Below is a small trained network, with its code and all its weights. Each question gives an input and a class and asks what happens when units are switched off, that is, made to give their printed mean instead of their output.

import numpy as np


def w(rows, s, z=0):
    codes = np.array(rows[::2]) - 128.0
    scale = np.full(codes.shape[1], s)
    scale[-1] = z or s
    return codes * scale


def norm(h):
    return h / np.sqrt((h * h).mean(-1, keepdims=True) + 1e-5)


def f(y):
    return np.maximum(y, 0)


def log_softmax(a):
    a = a - a.max(-1, keepdims=True)
    return a - np.log(np.exp(a).sum(-1, keepdims=True))


def net(x, mask):
    res = np.array(x, float).reshape(1, 8) / 4 @ E
    u = 0
    for l in range(3):
        y = f(norm(res) @ A[l][:, :-1].T + A[l][:, -1])
        res = res + np.where(mask[u : u + 9], y, B[l][:, -1]) @ B[l][:, :-1]
        u += 9
    return log_softmax(norm(res)[-1] @ U[:, :-1].T + U[:, -1])


A, B = {}, {}
E = w([
[147,127,130,125,125,123,150,130],'x0',
[125,143,147,130,124,115,133,121],'x1',
[171,169,17,165,115,20,80,86],'x2',
[184,112,194,183,38,179,83,215],'x3',
[158,123,129,123,127,122,154,126],'x4',
[127,130,137,129,109,127,118,101],'x5',
[97,48,104,249,131,87,197,106],'x6',
[115,127,121,128,148,127,125,161],'x7',
],0.012)
A[0] = w([
[128,121,159,80,136,136,122,142,128],'0.n0',
[76,81,136,252,140,157,202,107,56],'0.n1',
[175,132,141,173,105,132,106,155,100],'0.n2',
[181,177,77,131,135,109,78,130,58],'0.n3',
[190,125,133,169,96,96,56,176,80],'0.n4',
[188,133,177,192,88,155,82,183,116],'0.n5',
[184,202,63,158,125,71,77,139,55],'0.n6',
[91,131,136,114,173,162,155,92,159],'0.n7',
[132,117,80,250,130,70,127,117,4],'0.n8',
],0.014,0.0034)
B[0] = w([
[152,169,124,129,83,142,161,57,179],'0.n0',
[146,82,147,64,73,52,45,179,255],'0.n1',
[85,165,187,148,33,107,140,100,187],'0.n2',
[118,117,142,88,132,142,82,177,208],'0.n3',
[76,144,81,146,5,121,227,195,218],'0.n4',
[191,100,106,193,208,187,70,131,241],'0.n5',
[172,95,161,88,118,60,58,139,248],'0.n6',
[97,141,122,82,106,144,183,148,196],'0.n7',
[104,119,106,220,156,131,199,98,246],'0.n8',
],0.017,0.01)
A[1] = w([
[138,153,107,116,155,112,109,147,72],'1.n0',
[76,224,152,64,135,156,198,74,84],'1.n1',
[177,88,109,197,245,53,123,50,92],'1.n2',
[88,98,87,63,175,2,123,149,126],'1.n3',
[113,168,62,24,180,158,193,82,58],'1.n4',
[115,150,35,206,161,73,197,76,70],'1.n5',
[85,93,202,13,163,64,142,66,66],'1.n6',
[198,174,75,91,214,76,63,138,2],'1.n7',
[185,197,121,116,166,240,162,129,180],'1.n8',
],0.014,0.0029)
B[1] = w([
[99,140,147,130,146,93,126,127,139],'1.n0',
[188,76,123,172,103,130,93,224,196],'1.n1',
[133,231,160,98,144,202,80,162,175],'1.n2',
[134,172,104,50,167,250,173,68,247],'1.n3',
[209,102,160,133,107,74,89,177,193],'1.n4',
[85,177,109,233,139,184,107,136,181],'1.n5',
[69,117,110,136,132,47,181,87,212],'1.n6',
[59,38,123,127,100,115,215,122,167],'1.n7',
[64,169,139,217,139,193,79,78,193],'1.n8',
],0.015,0.014)
A[2] = w([
[113,134,149,57,130,92,159,65,50],'2.n0',
[169,140,166,197,103,84,103,169,116],'2.n1',
[83,115,84,85,133,105,132,109,156],'2.n2',
[196,2,196,137,167,95,101,133,2],'2.n3',
[164,97,171,77,58,73,141,189,144],'2.n4',
[102,71,92,10,164,101,188,108,126],'2.n5',
[122,88,142,163,124,72,220,126,116],'2.n6',
[161,110,96,172,149,69,142,109,156],'2.n7',
[133,93,119,141,64,117,106,175,151],'2.n8',
],0.02,0.0015)
B[2] = w([
[86,90,114,171,159,59,154,152,192],'2.n0',
[79,108,113,35,156,67,136,95,250],'2.n1',
[252,98,96,231,106,133,129,97,182],'2.n2',
[167,226,115,57,62,130,127,197,196],'2.n3',
[150,154,171,133,113,210,57,169,245],'2.n4',
[54,72,102,162,129,31,185,84,247],'2.n5',
[124,93,75,188,132,120,78,61,167],'2.n6',
[81,68,158,126,122,189,208,87,153],'2.n7',
[183,151,153,44,221,99,166,113,238],'2.n8',
],0.016,0.017)
U = w([
[220,166,182,33,121,98,106,203,114],'0',
[116,89,89,168,140,32,206,101,1],'1',
[136,234,145,219,171,248,127,106,243],'2',
],0.012,0.00099)

Each question gives the input, the list of numbers given to net, and the class t.
The units are the neurons (one row each of A and B). Each row of codes is followed by its name. A weight is (code - 128) times the scale printed after its matrix; where a second scale follows, it is the last column's (A, B and U).
mask holds one flag per neuron, layer by layer. A switched-off neuron (its flag False) gives its mean, the last column of its row in B, instead of its output. The means were averaged over made-up inputs and are rounded, as every weight is.
A unit's drop is (log p(t) with every unit on - log p(t) with that unit switched off) / (log p(t) with every unit on - log p(t) with every unit switched off).
most important unit: the unit with the biggest drop
top k neurons: the k neurons with the biggest drops, biggest first
top k neurons in layer l: the k neurons of layer l with the biggest drops, biggest first
drop of u: that unit's drop, to one decimal
input [6,6,-5,-8,-4,3,-1,-8], class 0: top 2 neurons => (1.n1; 1.n4)
input [-8,7,0,4,8,-6,3,6], class 0: top neuron => (0.n1)
input [-7,-5,-7,-2,-2,-1,0,4], class 0: top 2 neurons => (0.n6; 1.n1)
input [6,8,-4,6,6,-1,-1,-6], class 2: top 2 neurons => (0.n1; 0.n5)
input [0,-7,5,-1,3,0,7,-6], class 2: top 2 neurons => (0.n8; 1.n2)
input [0,-5,2,4,-7,1,0,-5], class 0: top 3 neurons in layer 1 => (1.n6; 1.n8; 1.n5)
input [-1,0,4,4,4,-1,0,-7], class 0: top 4 neurons in layer 2 => (2.n5; 2.n4; 2.n8; 2.n0)
input [1,8,-3,5,8,-6,-1,-6], class 2: top 2 neurons => (0.n1; 0.n5)
input [-5,6,0,5,-7,-8,-1,0], class 2: top 4 neurons => (0.n1; 0.n6; 0.n5; 2.n5)
input [7,-3,2,-7,-8,-4,4,4], class 2: top 2 neurons => (1.n5; 0.n8)
input [-3,7,1,-4,-7,-6,3,-2], class 2: top 4 neurons => (0.n8; 1.n5; 0.n6; 0.n3)
input [-3,-4,0,6,-5,-4,0,-6], class 2: top 2 neurons in layer 1 => (1.n4; 1.n6)
input [4,8,0,-3,-5,8,0,-8], class 0: top 2 neurons in layer 1 => (1.n1; 1.n4)
input [6,-3,6,-6,0,4,8,-6], class 2: most important unit => 0.n8
input [-1,-6,8,-1,1,-4,-8,-7], class 1: drop of 2.n5 => 0.5
input [6,2,-2,4,-6,1,6,8], class 0: drop of 0.n1 => 1.5
input [4,-6,-4,5,-8,-6,-3,6], class 2: drop of 0.n1 => 0.2
